Below are the code and all the weights of a small trained network. Each question names an input and a class and asks about switching units off, where a switched-off unit gives its printed mean instead of its output.

import numpy as np


def w(rows, s, z=0):
    codes = np.array(rows[::2]) - 128.0
    scale = np.full(codes.shape[1], s)
    scale[-1] = z or s
    return codes * scale


def norm(h):
    return h / np.sqrt((h * h).mean(-1, keepdims=True) + 1e-5)


def f(y):
    return y / 2 * (1 + np.tanh(0.7978845608 * (y + 0.044715 * y**3)))


def log_softmax(a):
    a = a - a.max(-1, keepdims=True)
    return a - np.log(np.exp(a).sum(-1, keepdims=True))


def net(x, mask):
    res = np.array(x, float).reshape(1, 4) / 4 @ E
    u = 0
    for l in range(3):
        y = f(norm(res) @ A[l][:, :-1].T + A[l][:, -1])
        res = res + np.where(mask[u : u + 12], y, B[l][:, -1]) @ B[l][:, :-1]
        u += 12
    return log_softmax(norm(res)[-1] @ U[:, :-1].T + U[:, -1])


A, B = {}, {}
E = w([
[255,78,185,61],'x0',
[114,64,130,148],'x1',
[163,27,9,61],'x2',
[152,105,190,148],'x3',
],0.0077)
A[0] = w([
[95,62,169,193,17],'0.n1',
[122,143,172,117,42],'0.n2',
[160,211,254,159,21],'0.n3',
[118,133,139,121,63],'0.n4',
[186,141,5,68,43],'0.n5',
[39,167,115,131,2],'0.n6',
[21,225,91,182,60],'0.n7',
[134,132,131,140,105],'0.n8',
[133,148,178,126,29],'0.n9',
[116,98,145,155,81],'0.n10',
[114,139,124,139,30],'0.n11',
[148,133,76,80,52],'0.n12',
],0.021,0.0026)
B[0] = w([
[122,151,180,90,158],'0.n1',
[120,101,128,144,147],'0.n2',
[123,22,165,202,253],'0.n3',
[122,121,118,149,125],'0.n4',
[142,81,71,113,231],'0.n5',
[105,199,122,125,188],'0.n6',
[84,254,118,119,251],'0.n7',
[121,121,127,134,127],'0.n8',
[126,95,134,149,157],'0.n9',
[127,137,149,110,134],'0.n10',
[130,139,118,144,129],'0.n11',
[143,113,99,121,172],'0.n12',
],0.054,0.014)
A[1] = w([
[129,170,118,153,110],'1.n1',
[152,69,175,196,69],'1.n2',
[142,211,130,139,4],'1.n3',
[141,22,195,217,91],'1.n4',
[161,138,158,115,104],'1.n5',
[133,79,149,170,119],'1.n6',
[134,63,170,190,62],'1.n7',
[153,214,140,128,105],'1.n8',
[210,156,247,5,199],'1.n9',
[220,101,81,98,102],'1.n10',
[244,77,56,103,59],'1.n11',
[156,90,87,62,26],'1.n12',
],0.018,0.0022)
B[1] = w([
[139,153,186,69,148],'1.n1',
[118,96,165,155,203],'1.n2',
[96,155,118,121,174],'1.n3',
[113,72,175,177,255],'1.n4',
[141,128,118,152,122],'1.n5',
[120,116,174,117,183],'1.n6',
[116,97,187,126,204],'1.n7',
[88,150,99,141,178],'1.n8',
[254,149,110,170,148],'1.n9',
[124,106,116,59,209],'1.n10',
[118,89,84,59,248],'1.n11',
[125,111,129,64,197],'1.n12',
],0.054,0.012)
A[2] = w([
[116,156,125,141,79],'2.n1',
[122,186,235,10,82],'2.n2',
[83,205,180,65,6],'2.n3',
[93,224,241,10,35],'2.n4',
[116,102,60,164,111],'2.n5',
[120,96,62,171,82],'2.n6',
[132,148,107,183,56],'2.n7',
[114,99,40,163,99],'2.n8',
[117,169,197,56,97],'2.n9',
[149,148,164,80,14],'2.n10',
[97,195,189,62,34],'2.n11',
[92,190,161,89,44],'2.n12',
],0.011,0.0022)
B[2] = w([
[141,163,171,67,131],'2.n1',
[4,102,93,133,190],'2.n2',
[83,151,70,166,225],'2.n3',
[33,118,25,184,254],'2.n4',
[151,148,216,84,139],'2.n5',
[141,134,187,107,128],'2.n6',
[158,145,139,84,116],'2.n7',
[150,143,234,78,156],'2.n8',
[77,109,71,161,163],'2.n9',
[78,69,22,210,106],'2.n10',
[79,134,66,164,198],'2.n11',
[110,161,115,127,197],'2.n12',
],0.019,0.0032)
U = w([
[53,249,100,126,205],'0',
[234,164,116,143,3],'1',
[111,51,203,175,192],'2',
[147,67,57,9,150],'3',
],0.02,0.0036)

Each question gives the input, the list of numbers given to net, and the class t.
The units are the neurons (one row each of A and B). Each row of codes is followed by its name. A weight is (code - 128) times the scale printed after its matrix; where a second scale follows, it is the last column's (A, B and U).
mask holds one flag per neuron, layer by layer. A switched-off neuron (its flag False) gives its mean, the last column of its row in B, instead of its output. The means were averaged over made-up inputs and are rounded, as every weight is.
A unit's drop is (log p(t) with every unit on - log p(t) with that unit switched off) / (log p(t) with every unit on - log p(t) with every unit switched off).
The circuit of an input: a set's keep is (log p(t) with only the set's units on - log p(t) with every unit switched off) / (log p(t) with every unit on - log p(t) with every unit switched off). Starting from the 12 units with the biggest drops (on a tie, the unit counted first), units are removed one at a time, each time the one whose removal leaves the highest keep (on an exact tie, the one counted first), for as long as the keep stays at least 0.8.
units of the circuit, in order: the units of the circuit, biggest drop first
most important unit: the unit with the biggest drop
k most important neurons: the k neurons with the biggest drops, biggest first
top k neurons in layer l: the k neurons of layer l with the biggest drops, biggest first
drop when u is switched off: that unit's drop, to one decimal
input [-1,7,5,2], class 3: units of the circuit, in order	[0.n3]
input [5,8,0,1], class 1: units of the circuit, in order	[1.n9 0.n3 0.n7 0.n5]
input [4,7,0,5], class 1: units of the circuit, in order	[1.n9 0.n3 0.n1 0.n5]
input [-2,4,5,8], class 1: units of the circuit, in order	[1.n9 0.n3 0.n7 0.n1]
input [2,4,-1,-1], class 1: 3 most important neurons	[1.n9 0.n3 0.n1]
input [3,2,3,7], class 1: 4 most important neurons	[1.n9 0.n3 0.n5 0.n7]
input [8,0,-2,-8], class 3: 3 most important neurons	[0.n3 1.n11 0.n5]
input [-6,3,7,5], class 3: 2 most important neurons	[0.n7 0.n3]
input [8,4,4,7], class 3: top 2 neurons in layer 0	[0.n7 0.n3]
input [7,5,1,0], class 3: top 2 neurons in layer 0	[0.n7 0.n3]
input [-2,5,3,8], class 1: 3 most important neurons	[1.n9 0.n3 0.n7]
input [4,4,-1,-5], class 3: drop when 2.n7 is switched off	0.0
input [2,6,3,8], class 1: drop when 1.n9 is switched off	0.9
input [8,7,0,-7], class 3: most important unit	0.n3
input [-1,-8,-1,-1], class 0: drop when 0.n7 is switched off	1.5
